Here is a tiny trained network, its code and every weight. The questions are about switching its units off for an input and a class, where a switched-off unit gives its printed mean instead of its output.

import numpy as np


def w(rows, s, z=0):
    codes = np.array(rows[::2]) - 128.0
    scale = np.full(codes.shape[1], s)
    scale[-1] = z or s
    return codes * scale


def f(y):
    return np.maximum(y, 0)


def log_softmax(a):
    a = a - a.max(-1, keepdims=True)
    return a - np.log(np.exp(a).sum(-1, keepdims=True))


def net(x, mask):
    res = np.array(x, float).reshape(1, 3) / 4 @ E
    y = f(res @ A[0][:, :-1].T + A[0][:, -1])
    res = res + np.where(mask, y, B[0][:, -1]) @ B[0][:, :-1]
    return log_softmax(res[-1] @ U[:, :-1].T + U[:, -1])


A, B = {}, {}
E = w([
[196,185,209,127,180,64,176,110],'x0',
[249,182,13,86,93,178,155,103],'x1',
[145,61,176,24,94,95,142,215],'x2',
],0.011)
A[0] = w([
[144,146,118,174,194,90,134,60,141],'n1',
[89,122,165,160,137,155,168,174,54],'n2',
[159,171,99,99,111,173,186,128,117],'n3',
[188,150,156,132,136,115,178,129,63],'n4',
[100,94,164,174,158,72,83,132,108],'n5',
[160,98,169,65,111,97,119,119,131],'n6',
[171,159,177,119,231,65,252,110,56],'n7',
[86,148,122,171,127,143,185,65,168],'n8',
[147,89,148,48,107,103,140,147,150],'n9',
[59,125,187,143,169,99,130,150,88],'n10',
[202,152,65,116,131,146,186,164,106],'n11',
[151,90,149,86,93,100,133,152,156],'n12',
[126,168,111,201,157,157,79,98,177],'n13',
[90,102,97,160,82,190,87,145,64],'n14',
[80,87,56,116,89,173,74,151,5],'n15',
[75,110,170,166,158,114,140,153,101],'n16',
],0.012,0.0023)
B[0] = w([
[159,95,184,166,62,59,50,192,206],'n1',
[64,188,149,145,158,155,126,123,175],'n2',
[38,168,87,44,172,173,118,89,203],'n3',
[120,122,174,145,134,119,246,93,185],'n4',
[89,236,83,105,176,157,164,94,217],'n5',
[156,154,106,208,58,96,112,198,194],'n6',
[167,40,248,186,113,174,209,38,246],'n7',
[149,208,129,164,78,99,90,190,193],'n8',
[169,207,84,195,59,41,84,235,217],'n9',
[78,153,85,82,172,182,102,90,231],'n10',
[44,186,41,31,225,162,128,99,227],'n11',
[206,156,59,187,64,61,49,200,201],'n12',
[187,153,94,166,40,84,31,241,214],'n13',
[95,58,184,132,21,129,173,119,207],'n14',
[146,2,230,165,121,184,214,35,225],'n15',
[81,186,49,47,185,201,122,84,213],'n16',
],0.0071,0.013)
U = w([
[198,174,134,175,13,29,10,187,163],'0',
[102,192,99,15,212,165,125,82,1],'1',
[170,32,255,156,63,137,223,65,224],'2',
],0.0083,0.00073)

Each question gives the input, the list of numbers given to net, and the class t.
The units are the neurons (one row each of A and B). Each row of codes is followed by its name. A weight is (code - 128) times the scale printed after its matrix; where a second scale follows, it is the last column's (A, B and U).
mask holds one flag per neuron, in row order. A switched-off neuron (its flag False) gives its mean, the last column of its row in B, instead of its output. The means were averaged over made-up inputs and are rounded, as every weight is.
A unit's drop is (log p(t) with every unit on - log p(t) with that unit switched off) / (log p(t) with every unit on - log p(t) with every unit switched off).
top k neurons: the k neurons with the biggest drops, biggest first
drop when u is switched off: that unit's drop, to one decimal
input [-6,-7,3], class 1: top neuron : n16
input [7,-7,-2], class 1: top 2 neurons : n16, n10
input [-5,-4,4], class 2: top 4 neurons : n15, n13, n11, n14
input [5,4,-4], class 2: top 3 neurons : n7, n9, n4
input [1,6,5], class 1: top 4 neurons : n11, n3, n13, n1
input [7,-2,-6], class 2: top 4 neurons : n7, n9, n12, n4
input [7,-6,7], class 0: top 4 neurons : n9, n12, n6, n15
input [-7,-1,-6], class 2: top 4 neurons : n15, n14, n9, n12
input [-8,7,6], class 2: top 3 neurons : n15, n14, n16
input [-5,3,-1], class 2: drop when n15 is switched off : 0.2
input [7,1,4], class 2: drop when n7 is switched off : 5.7
input [6,4,-4], class 2: drop when n13 is switched off : 0.0
